Rows, each with roughly how far along a hidden order it lies (0 to 9)
In the rows, 128 means zero.
[131 123 138 121 153 188 255 119 118 121  87 113  63 150 117 193] => 3
[152  95 117 124 107 120  72 136 150 134 211 151 118 131 130 109] => 8
[137  91 144 139 142 125  79 134 125 127 213 132 151 122 154  94] => 5
[ 99 160 106 140 143 131 137 147 100 115  98 103 123 124 145 103] => 2
[ 82 138 149 121  98  79  27 134 112 119 162 120 115 123 142  83] => 4
[ 95 162 132 133 142  97  68 137  96 118 165 137 115 123 148  96] => 3
[140 142 112 117 119 136 133 124 143 133 126 156  91 141 111 154] => 8
[ 42 190 194 110 140 103 114 108  78 124  39 119 135 128 114 152] => 0
[ 93 139 122 137 132 123 121 143 103 118 137 100 119 125 147 107] => 1
[ 60 117 242 104 119 118 116 111 108 119 112  98 113 129 122 138] => 2
[ 72 172 171 108 156 101 118 102 100 129  75 156  97 135 106 167] => 4
[ 78 129 183 114 146 116 123 113 101 128  64 101 164 116 128 133] => 0
[ 81 104 206 121 133  94  31 104 113 132 105 126 177 125 129 118] => 2
[137  80 149 120 100 115  76 137 154 128 156 111 154 113 131  96] => 6
[ 49 170 179 116 148 102  87 115  88 122 108 134 118 132 130 127] => 1
[ 56 174 155 134 168 102  37 114  80 129 133 162 141 120 137 127] => 3
[ 61 145 178 110 143 107  92 111 104 124 135 152 100 134 132 140] => 3
[128 129 103 123 123 122 109 138 131 129 177 148  96 133 132 121] => 6
[103 133 135 124 142 105  77 121 127 132 115 139 145 117 124 116] => 4
[ 93  72 210 114 132 137  92 112 105 117 164  93 139 123 136 128] => 1
[ 75 174 135 144 182 112  65 124  84 124 148 148 129 129 145 116] => 1
[120  98 154 119  94 100 102 128 151 137  74 112 158 116 116 120] => 6
[161 107 101 121 115 134 130 121 151 139 120 149 139 128 108 141] => 8
[ 71 122 209 101 129 127 132 109 111 122  97 108 110 128 117 153] => 2
[171  77  91 143 161 148 141 123 149 144 143 165 159 121 124 142] => 6
[ 69 136 201 108 117  82  48 102 124 140  70 129 163 116 114 132] => 4
[ 66  71 244 110 131 151 158  90 112 128 159 115 121 127 130 174] => 0
[134  64 123 130 121 117  55 133 157 135 220 154 159 123 139  99] => 8
[126  72 157 129 117 119  63 126 135 125 204 106 159 112 147  93] => 4
[ 91 141 148 122 131  98  42 126 111 120 210 146 110 125 143 112] => 5
[129 129 144 114 105 109  85 110 149 143  96 162 149 126 102 145] => 8
[111 105 171 112 118 120 117 113 139 137  79 124 141 123 114 138] => 5
[112 107 160 117 133 124 102 114 128 132 139 139 123 126 121 143] => 5
[ 94 119 167 123 163 121  83 108 116 136 225 181 113 129 133 145] => 6
[ 86  99 207 105 128 137 114 109 106 116 157 102  93 134 133 145] => 2
[ 63 170 173 102 126  83  76 110 118 127  72 138 102 130 104 155] => 5
[151  95 152 112  91 128 114 116 166 136 105 143 138 127 107 146] => 8
[104 123 149 140 159 126 111 118 101 126 106 121 163 117 137 123] => 1
[132 114 145 112 118 117 100 109 146 139 111 159 138 128 107 152] => 7
[ 89 193  95 149 144  69  40 139  80 127 100 128 174 110 143  84] => 1
[141 121 141 104 123 134 120 117 145 137 106 174 112 136  98 182] => 8
[110 112 155 134 149 102  31 126 113 126 223 149 140 120 148  97] => 4
[ 77 160 138 131 158 121 120 128  89 120 101 124 131 124 138 132] => 1
[149 102 102 128 123 133  70 133 143 134 230 173 103 137 128 121] => 9
[152 142  73 136 135 102  56 134 145 141 174 197 131 130 123 123] => 9
[114 132 145 111 115 107 129 113 133 133  61 136 129 126 112 145] => 5
[ 61 165 169 108 153  88  66 102 102 131 100 164 121 130 108 148] => 4
[139  72 133 128 112 116  62 133 151 131 175 134 154 115 135  99] => 7
[ 61 170 172 118 156 109 132 111  82 127  60 135 101 134 120 156] => 2
[106 136 116 137 146 100  46 130 118 131 173 150 149 116 144 101] => 5
[ 81 113 191 114 162 143 156 104 100 126  93 110 132 125 126 161] => 0
[ 44 165 216  99 142 110 110  98  77 121 108 127  96 135 119 158] => 0
[ 83 160 147 122 163 101  81 105 109 142 129 196 118 135 113 157] => 6
[159  88 114 128 108 118  89 126 164 136 151 134 151 120 120 119] => 8
[ 77 111 195 116 109  89   1 111 118 129 167 125 169 111 133  97] => 3
[ 65 153 177 114 153 112  94 104 103 131 140 156 105 134 121 160] => 4
[129 170  96 113 133 122 111 119 135 130  73 184  98 141  97 180] => 9
[181 142  37 144 106 103  77 153 162 134 130 158 136 125 120  89] => 9
